After every row comes one of two labels: whether the row has a hidden trait. Each part has its own trait and labels.
In the rows, zero is written as 100.
100; 90; 99; 122; 98; 88; 104; 100; 109; 99; 91; 96; 97; 102; 99; 104; 102; 108; 107; 105; 99; 90; 90; 97; 116; 117; 106; 90; 90; 100; 99; 102 : R
93; 92; 101; 118; 91; 99; 106; 95; 104; 99; 84; 92; 91; 103; 94; 106; 100; 111; 111; 106; 91; 84; 83; 99; 112; 119; 111; 86; 96; 101; 94; 102 : R
102; 98; 99; 125; 90; 73; 97; 93; 112; 95; 83; 53; 79; 110; 71; 137; 91; 114; 131; 125; 59; 81; 55; 107; 84; 142; 118; 69; 99; 142; 67; 65 : A
93; 102; 94; 124; 78; 96; 100; 89; 100; 88; 71; 61; 77; 112; 76; 126; 86; 117; 130; 117; 67; 73; 52; 107; 97; 151; 123; 68; 107; 122; 68; 87 : A
103; 123; 77; 103; 88; 96; 94; 106; 95; 81; 82; 68; 83; 112; 93; 113; 77; 102; 118; 105; 76; 106; 62; 114; 77; 125; 99; 97; 116; 117; 64; 71 : A
106; 99; 82; 144; 95; 80; 114; 105; 125; 91; 81; 81; 85; 112; 101; 105; 93; 116; 126; 114; 90; 100; 68; 103; 121; 134; 102; 82; 86; 91; 73; 95 : A
100; 100; 78; 155; 82; 75; 112; 105; 124; 83; 65; 78; 79; 118; 100; 109; 87; 125; 132; 117; 84; 83; 58; 106; 126; 153; 106; 82; 87; 94; 65; 88 : R
122; 100; 89; 142; 106; 40; 94; 125; 140; 83; 93; 57; 97; 114; 93; 116; 88; 100; 129; 122; 85; 97; 63; 98; 89; 123; 83; 95; 82; 133; 62; 61 : A
96; 102; 87; 129; 82; 96; 109; 93; 107; 93; 75; 81; 80; 109; 92; 112; 91; 120; 126; 112; 83; 90; 66; 107; 112; 141; 115; 75; 100; 98; 79; 95 : A
105; 84; 108; 137; 87; 58; 95; 94; 127; 94; 82; 37; 81; 111; 70; 144; 95; 112; 139; 131; 60; 59; 44; 101; 81; 152; 123; 59; 88; 161; 65; 56 : A
100; 114; 83; 110; 85; 95; 97; 104; 101; 82; 79; 82; 85; 108; 96; 106; 84; 107; 115; 104; 80; 95; 76; 108; 92; 132; 102; 101; 112; 106; 76; 82 : R
102; 97; 95; 125; 96; 88; 106; 103; 111; 97; 94; 88; 95; 106; 102; 104; 98; 107; 107; 104; 100; 99; 88; 100; 109; 113; 101; 91; 93; 100; 89; 97 : R
108; 124; 56; 144; 83; 76; 114; 113; 126; 76; 66; 68; 73; 120; 103; 104; 67; 119; 140; 113; 77; 105; 52; 115; 109; 153; 93; 86; 96; 89; 47; 86 : R
99; 107; 89; 108; 94; 98; 100; 104; 101; 91; 87; 93; 93; 107; 100; 101; 92; 105; 108; 105; 92; 96; 89; 103; 100; 114; 98; 102; 104; 99; 85; 91 : R
105; 129; 77; 100; 108; 92; 96; 115; 114; 78; 90; 89; 90; 114; 105; 98; 80; 103; 112; 103; 90; 106; 84; 109; 89; 121; 89; 111; 112; 102; 73; 85 : R
104; 126; 75; 103; 85; 95; 96; 105; 102; 87; 86; 69; 80; 112; 92; 109; 79; 109; 123; 107; 72; 105; 59; 115; 82; 126; 101; 90; 114; 110; 65; 80 : A
95; 93; 101; 120; 89; 98; 106; 86; 105; 103; 88; 76; 87; 103; 86; 118; 103; 114; 119; 115; 84; 85; 74; 102; 108; 123; 119; 68; 95; 113; 91; 95 : R
102; 88; 105; 116; 99; 90; 107; 94; 113; 110; 102; 87; 97; 98; 93; 110; 104; 108; 108; 111; 91; 96; 87; 100; 107; 111; 108; 79; 88; 107; 98; 96 : R
136; 116; 77; 130; 115; 33; 97; 128; 149; 86; 114; 62; 96; 108; 97; 118; 83; 94; 125; 118; 78; 129; 52; 111; 72; 105; 68; 91; 80; 131; 59; 61 : A
124; 92; 95; 147; 105; 35; 96; 121; 148; 83; 92; 54; 92; 113; 86; 123; 91; 99; 131; 128; 77; 89; 58; 98; 93; 134; 90; 86; 82; 147; 61; 54 : A
107; 102; 102; 109; 101; 83; 95; 107; 114; 91; 96; 101; 96; 106; 97; 109; 94; 99; 110; 107; 92; 93; 87; 99; 91; 110; 96; 100; 100; 118; 87; 81 : A
98; 97; 103; 107; 99; 94; 100; 101; 104; 96; 96; 98; 99; 103; 99; 101; 100; 103; 106; 103; 97; 91; 97; 97; 104; 111; 101; 98; 98; 104; 101; 100 : R
100; 92; 104; 119; 99; 98; 101; 98; 107; 102; 97; 94; 99; 100; 94; 109; 103; 103; 106; 106; 97; 91; 91; 98; 103; 113; 104; 91; 92; 105; 97; 93 : R
104; 121; 80; 112; 82; 92; 93; 101; 109; 84; 81; 57; 76; 116; 83; 122; 79; 109; 128; 113; 66; 95; 53; 114; 76; 141; 107; 84; 115; 127; 58; 68 : A
114; 93; 84; 162; 101; 53; 111; 114; 147; 87; 83; 73; 89; 111; 101; 107; 93; 115; 131; 122; 88; 95; 65; 100; 120; 136; 91; 82; 75; 104; 66; 89 : A
102; 106; 89; 109; 99; 106; 104; 101; 107; 98; 102; 93; 95; 105; 100; 103; 95; 103; 106; 103; 94; 105; 88; 104; 102; 106; 100; 93; 98; 98; 88; 103 : R
111; 100; 96; 128; 94; 75; 94; 96; 118; 93; 105; 51; 86; 109; 73; 137; 91; 108; 130; 124; 66; 88; 55; 108; 79; 128; 111; 72; 98; 146; 66; 62 : A
99; 92; 104; 104; 96; 96; 99; 100; 100; 103; 97; 99; 97; 104; 96; 105; 101; 103; 104; 103; 97; 91; 94; 98; 106; 105; 103; 96; 98; 107; 99; 94 : R
